Here is a tiny trained network, its code and every weight. The questions are about switching its units off for an input and a class, where a switched-off unit gives its printed mean instead of its output.

import numpy as np


def w(rows, s, z=0):
    codes = np.array(rows[::2]) - 128.0
    scale = np.full(codes.shape[1], s)
    scale[-1] = z or s
    return codes * scale


def norm(h):
    return h / np.sqrt((h * h).mean(-1, keepdims=True) + 1e-5)


def f(y):
    return y / 2 * (1 + np.tanh(0.7978845608 * (y + 0.044715 * y**3)))


def log_softmax(a):
    a = a - a.max(-1, keepdims=True)
    return a - np.log(np.exp(a).sum(-1, keepdims=True))


def net(x, mask):
    res = np.array(x, float).reshape(1, 2) / 4 @ E
    u = 0
    for l in range(4):
        y = f(norm(res) @ A[l][:, :-1].T + A[l][:, -1])
        res = res + np.where(mask[u : u + 4], y, B[l][:, -1]) @ B[l][:, :-1]
        u += 4
    return log_softmax(norm(res)[-1] @ U[:, :-1].T + U[:, -1])


A, B = {}, {}
E = w([
[227,161,113,94,73,45,153,154,255,120],'x0',
[80,105,153,159,116,73,159,49,159,112],'x1',
],0.01)
A[0] = w([
[167,133,134,125,119,81,132,129,200,127,229],'L0N0',
[196,131,115,122,143,162,105,193,135,141,109],'L0N1',
[157,142,115,116,117,173,104,157,108,136,5],'L0N2',
[180,103,136,129,147,189,139,251,89,123,123],'L0N3',
],0.021,0.0016)
B[0] = w([
[251,86,76,148,188,129,90,104,188,181,233],'L0N0',
[72,169,164,110,109,14,244,165,78,58,224],'L0N1',
[97,176,91,90,42,162,108,125,135,100,189],'L0N2',
[116,159,144,106,97,122,62,149,51,154,253],'L0N3',
],0.017,0.02)
A[1] = w([
[92,49,190,184,142,39,189,18,137,109,222],'L1N0',
[121,158,86,126,106,112,158,177,109,85,254],'L1N1',
[145,112,134,116,120,235,163,203,217,108,139],'L1N2',
[228,75,105,152,169,6,193,61,216,132,249],'L1N3',
],0.016,0.00074)
B[1] = w([
[56,136,138,90,113,164,183,168,175,102,182],'L1N0',
[66,99,206,117,99,139,143,61,66,110,169],'L1N1',
[132,130,121,162,97,144,158,131,116,140,132],'L1N2',
[145,94,108,140,89,139,17,1,197,113,250],'L1N3',
],0.017,0.024)
A[2] = w([
[101,99,150,139,102,188,22,53,44,157,157],'L2N0',
[250,95,29,219,139,138,68,141,130,174,160],'L2N1',
[191,74,146,183,190,84,155,6,93,132,3],'L2N2',
[254,45,93,195,194,78,87,41,113,145,209],'L2N3',
],0.02,0.0025)
B[2] = w([
[160,108,110,170,203,151,107,117,170,144,241],'L2N0',
[143,166,188,129,74,97,88,8,131,156,213],'L2N1',
[107,117,119,156,120,133,77,96,191,147,192],'L2N2',
[96,97,135,194,102,169,54,39,137,135,253],'L2N3',
],0.018,0.025)
A[3] = w([
[184,34,60,203,243,222,64,124,150,167,85],'L3N0',
[144,165,194,192,59,36,215,233,70,187,5],'L3N1',
[13,110,173,178,237,215,112,93,130,148,154],'L3N2',
[91,25,146,154,145,78,204,9,238,58,210],'L3N3',
],0.015,0.0013)
B[3] = w([
[147,175,138,104,255,93,162,159,198,184,252],'L3N0',
[74,82,117,162,250,192,63,91,80,125,180],'L3N1',
[190,100,92,126,108,68,208,176,170,101,231],'L3N2',
[152,103,165,143,3,228,151,102,115,152,241],'L3N3',
],0.015,0.019)
U = w([
[136,76,134,181,55,160,70,48,172,136,216],'0',
[67,143,150,119,105,101,89,147,4,98,114],'1',
[99,85,128,133,50,178,213,193,160,108,100],'2',
[158,131,105,145,206,123,146,213,150,156,6],'3',
],0.013,0.0019)

Each question gives the input, the list of numbers given to net, and the class t.
The units are the neurons (one row each of A and B). Each row of codes is followed by its name. A weight is (code - 128) times the scale printed after its matrix; where a second scale follows, it is the last column's (A, B and U).
mask holds one flag per neuron, layer by layer. A switched-off neuron (its flag False) gives its mean, the last column of its row in B, instead of its output. The means were averaged over made-up inputs and are rounded, as every weight is.
A unit's drop is (log p(t) with every unit on - log p(t) with that unit switched off) / (log p(t) with every unit on - log p(t) with every unit switched off).
unit that matters most: the unit with the biggest drop
k most important neurons: the k neurons with the biggest drops, biggest first
top k neurons in layer l: the k neurons of layer l with the biggest drops, biggest first
drop when u is switched off: that unit's drop, to one decimal
input [-7,-6], class 3: 3 most important neurons	L2N0, L0N1, L2N1
input [-4,-2], class 3: unit that matters most	L0N1
input [-6,1], class 3: 3 most important neurons	L0N0, L0N1, L1N3
input [-5,-1], class 3: 2 most important neurons	L0N0, L1N3
input [-7,1], class 3: 3 most important neurons	L0N0, L0N1, L1N3
input [-6,0], class 3: 3 most important neurons	L0N0, L0N1, L1N3
input [-8,7], class 2: 3 most important neurons	L0N0, L0N3, L1N0
input [-2,2], class 2: 3 most important neurons	L0N0, L0N3, L0N2
input [-7,4], class 2: 4 most important neurons	L0N0, L0N3, L0N2, L1N0
input [-2,7], class 2: top 2 neurons in layer 0	L0N0, L0N3
input [-7,-8], class 1: 2 most important neurons	L0N0, L1N3
input [-1,5], class 2: 3 most important neurons	L0N0, L0N3, L1N0
input [-7,5], class 2: 4 most important neurons	L0N0, L0N3, L0N2, L1N0
input [-7,-5], class 3: most important neuron	L2N0
input [-8,0], class 3: drop when L1N3 is switched off	0.5
input [3,-7], class 1: drop when L2N1 is switched off	0.0
input [-3,0], class 3: drop when L0N1 is switched off	0.7
